A = 6.247,2.372,4.253,-3.283,-6.705,-1.791
A[0] => 6.247
A[1] => 2.372
A[-4] => 4.253
A[-3] => -3.283

grid = [-1.55 -0.05 -1.37 -1.23 -0.79  1.31 -0.99  1.34 -1.71]
grid[0] = -1.55
grid[6] = -0.99
grid[7] = 1.34
grid[1] = -0.05
grid[8] = -1.71

x =
[[-2.755  1.435  1.135 -4.885  0.853  0.672  1.253  3.401  5.672 -4.516
   2.781]
 [-2.327  2.238  0.920  2.716 -0.617 -2.350 -1.132 -0.625 -4.784  0.271
  -3.047]
 [-4.672  0.750  3.803  1.764 -1.471 -0.882 -6.950  1.135 -4.590  0.527
  -3.978]
 [ 5.423 -1.640 -1.060  0.140  3.420  4.329  4.284  1.232  2.439  8.775
   0.665]
 [ 6.498 -2.114 -0.308 -0.083  5.267  5.741  4.202  1.355  2.285  8.071
   0.755]
 [ 3.195  3.199  0.284 -2.097  1.398 -1.433  1.118 -3.528  0.530  0.425
   3.831]
 [-3.437 -3.621  2.112 -2.686  0.307 -3.449 -3.256  1.541  1.464 -3.615
  -5.433]
 [ 0.307  2.371  1.493 -3.633  0.905  0.024  0.625 -0.626  2.304 -2.301
   4.306]
 [-3.517 -4.137  1.638 -2.994  0.273 -4.376 -3.952  1.672  1.366 -3.660
  -3.616]]
x[0,0] => -2.755
x[7,6] => 0.625
x[0,3] => -4.885
x[:, 7] => [3.401, -0.625, 1.135, 1.232, 1.355, -3.528, 1.541, -0.626, 1.672]
x[:, 5] => [0.672, -2.350, -0.882, 4.329, 5.741, -1.433, -3.449, 0.024, -4.376]
x[0,5] => 0.672
x[5,3] => -2.097
x[1,10] => -3.047
x[3,1] => -1.640
x[2,3] => 1.764
x[4,2] => -0.308
x[2] => [-4.672, 0.750, 3.803, 1.764, -1.471, -0.882, -6.950, 1.135, -4.590, 0.527, -3.978]
x[5,8] => 0.530
x[1,7] => -0.625
x[2,2] => 3.803
x[7,4] => 0.905
x[5,0] => 3.195
x[5,9] => 0.425
x[0,6] => 1.253
x[8,6] => -3.952
x[3,6] => 4.284
x[7] => [0.307, 2.371, 1.493, -3.633, 0.905, 0.024, 0.625, -0.626, 2.304, -2.301, 4.306]
x[2,9] => 0.527
x[4] => [6.498, -2.114, -0.308, -0.083, 5.267, 5.741, 4.202, 1.355, 2.285, 8.071, 0.755]
x[:, 10] => [2.781, -3.047, -3.978, 0.665, 0.755, 3.831, -5.433, 4.306, -3.616]
x[3] => [5.423, -1.640, -1.060, 0.140, 3.420, 4.329, 4.284, 1.232, 2.439, 8.775, 0.665]
x[:, 9] => [-4.516, 0.271, 0.527, 8.775, 8.071, 0.425, -3.615, -2.301, -3.660]
x[3,3] => 0.140
x[7,8] => 2.304
x[3,2] => -1.060

W =
[[ 0.543  7.306  0.488  2.106  4.848  2.072]
 [ 0.202  3.960  0.268 -3.013  6.240  1.904]
 [-0.087 -0.183 -0.040 -0.033 -0.166 -0.018]
 [ 4.691 -0.188  2.535 -2.832 -0.689  0.246]
 [-0.034  0.021 -0.035  0.221 -0.057 -0.074]
 [ 0.135  0.266  0.134 -0.385  0.192  0.299]
 [-0.113  0.095 -0.079  0.313  0.006 -0.073]]
W[0, 0] = 0.543
W[6, 5] = -0.073
W[5, 0] = 0.135
W[0] = [0.543, 7.306, 0.488, 2.106, 4.848, 2.072]
W[4, 5] = -0.074
W[0, 1] = 7.306
W[4, 2] = -0.035
W[5, 4] = 0.192
W[2, 5] = -0.018
W[5, 5] = 0.299
W[:, 0] = [0.543, 0.202, -0.087, 4.691, -0.034, 0.135, -0.113]
W[1, 4] = 6.240
W[5, 1] = 0.266
W[3, 5] = 0.246
W[3, 3] = -2.832
W[1, 2] = 0.268
W[3, 0] = 4.691
W[2, 1] = -0.183
W[:, 5] = [2.072, 1.904, -0.018, 0.246, -0.074, 0.299, -0.073]
W[1, 3] = -3.013
W[5, 2] = 0.134
W[3, 4] = -0.689
W[:, 2] = [0.488, 0.268, -0.040, 2.535, -0.035, 0.134, -0.079]
W[4, 3] = 0.221
W[:, 4] = [4.848, 6.240, -0.166, -0.689, -0.057, 0.192, 0.006]
W[1, 1] = 3.960
W[:, 3] = [2.106, -3.013, -0.033, -2.832, 0.221, -0.385, 0.313]
